Below is a small trained network, with its code and all its weights. Each question gives an input and a class and asks what happens when units are switched off, that is, made to give their printed mean instead of their output.

import numpy as np


def w(rows, s, z=0):
    codes = np.array(rows[::2]) - 128.0
    scale = np.full(codes.shape[1], s)
    scale[-1] = z or s
    return codes * scale


def norm(h):
    return h / np.sqrt((h * h).mean(-1, keepdims=True) + 1e-5)


def f(y):
    return y / 2 * (1 + np.tanh(0.7978845608 * (y + 0.044715 * y**3)))


def log_softmax(a):
    a = a - a.max(-1, keepdims=True)
    return a - np.log(np.exp(a).sum(-1, keepdims=True))


def net(x, mask):
    res = np.array(x, float).reshape(1, 5) / 4 @ E
    u = 0
    for l in range(3):
        y = f(norm(res) @ A[l][:, :-1].T + A[l][:, -1])
        res = res + np.where(mask[u : u + 6], y, B[l][:, -1]) @ B[l][:, :-1]
        u += 6
    return log_softmax(norm(res)[-1] @ U[:, :-1].T + U[:, -1])


A, B = {}, {}
E = w([
[116,134,125,195,136,141,125],'x0',
[124,98,97,94,189,188,100],'x1',
[151,167,66,113,107,105,144],'x2',
[254,61,145,140,171,51,137],'x3',
[113,136,84,74,109,93,12],'x4',
],0.011)
A[0] = w([
[218,133,191,89,162,117,129,2],'L0N1',
[162,68,199,116,182,255,191,25],'L0N2',
[113,121,159,168,117,194,194,116],'L0N3',
[128,46,142,36,44,78,108,49],'L0N4',
[145,89,206,129,214,216,173,33],'L0N5',
[74,50,149,187,123,165,119,60],'L0N6',
],0.009,0.0051)
B[0] = w([
[152,88,105,162,109,126,107,176],'L0N1',
[91,68,160,129,218,175,187,253],'L0N2',
[105,93,182,120,126,169,150,228],'L0N3',
[116,152,167,155,105,113,5,203],'L0N4',
[87,73,180,122,188,171,163,234],'L0N5',
[90,129,181,154,136,153,107,163],'L0N6',
],0.012,0.0034)
A[1] = w([
[43,138,157,47,38,150,198,179],'L1N1',
[65,143,18,65,139,163,112,115],'L1N2',
[254,61,94,141,201,55,125,36],'L1N3',
[57,128,18,50,132,174,113,91],'L1N4',
[96,207,121,135,103,97,213,1],'L1N5',
[65,152,172,211,83,153,123,185],'L1N6',
],0.0099,0.0043)
B[1] = w([
[237,155,50,151,123,99,126,253],'L1N1',
[178,138,63,96,196,211,97,237],'L1N2',
[153,12,30,33,71,57,205,248],'L1N3',
[164,177,84,105,165,225,31,239],'L1N4',
[215,145,169,221,119,138,209,139],'L1N5',
[63,169,135,119,100,93,170,240],'L1N6',
],0.011,0.0056)
A[2] = w([
[93,201,142,83,83,118,84,189],'L2N1',
[123,78,163,102,215,189,167,119],'L2N2',
[151,93,85,95,111,91,127,2],'L2N3',
[133,179,84,91,130,216,84,89],'L2N4',
[162,88,148,74,105,9,61,143],'L2N5',
[133,38,101,137,149,79,146,159],'L2N6',
],0.012,0.0062)
B[2] = w([
[136,146,179,171,195,219,23,218],'L2N1',
[120,26,200,165,223,216,119,228],'L2N2',
[217,88,52,82,72,77,192,157],'L2N3',
[103,127,20,18,233,152,27,246],'L2N4',
[150,71,205,79,19,1,128,254],'L2N5',
[87,107,97,42,152,149,193,226],'L2N6',
],0.0091,0.008)
U = w([
[67,131,60,25,193,148,145,5],'0',
[26,224,210,188,102,176,127,77],'1',
[194,236,101,211,47,115,248,181],'2',
[63,43,229,109,228,233,226,192],'3',
[146,151,239,93,48,49,14,125],'4',
[181,44,94,25,37,19,200,174],'5',
[160,222,22,60,212,231,17,178],'6',
],0.015,0.011)

Each question gives the input, the list of numbers given to net, and the class t.
The units are the neurons (one row each of A and B). Each row of codes is followed by its name. A weight is (code - 128) times the scale printed after its matrix; where a second scale follows, it is the last column's (A, B and U).
mask holds one flag per neuron, layer by layer. A switched-off neuron (its flag False) gives its mean, the last column of its row in B, instead of its output. The means were averaged over made-up inputs and are rounded, as every weight is.
A unit's drop is (log p(t) with every unit on - log p(t) with that unit switched off) / (log p(t) with every unit on - log p(t) with every unit switched off).
unit that matters most: the unit with the biggest drop
top k neurons: the k neurons with the biggest drops, biggest first
k most important neurons of layer l: the k neurons of layer l with the biggest drops, biggest first
drop of u: that unit's drop, to one decimal
input [-5,5,-1,6,-2], class 5: most important neuron of layer 1 : L1N3
input [-6,0,-8,0,8], class 4: top 2 neurons : L0N4, L2N5
input [8,3,-7,3,5], class 3: top 4 neurons : L0N6, L1N1, L0N4, L1N3
input [-3,-7,3,-3,2], class 2: top 4 neurons : L1N5, L1N4, L2N4, L1N1
input [7,0,-8,1,5], class 1: top 2 neurons : L1N3, L0N6
input [-6,8,-6,3,6], class 5: 2 most important neurons of layer 2 : L2N5, L2N1
input [6,-5,-3,-2,-3], class 1: 2 most important neurons of layer 1 : L1N3, L1N6
input [8,-8,-3,-3,6], class 1: 2 most important neurons of layer 1 : L1N3, L1N6
input [1,8,-4,4,4], class 5: top 2 neurons : L1N3, L0N3
input [8,0,4,-7,-6], class 2: drop of L1N1 : 0.1
input [-2,5,5,4,5], class 5: drop of L1N3 : 0.2
input [0,3,-3,5,1], class 5: drop of L1N3 : 0.8
input [1,5,7,4,-4], class 5: drop of L1N3 : 2.3
input [4,0,5,1,-3], class 2: unit that matters most : L0N2
input [1,-6,-8,-2,4], class 4: 2 most important neurons of layer 0 : L0N2, L0N5
input [-7,7,-7,3,3], class 3: 2 most important neurons of layer 0 : L0N5, L0N2
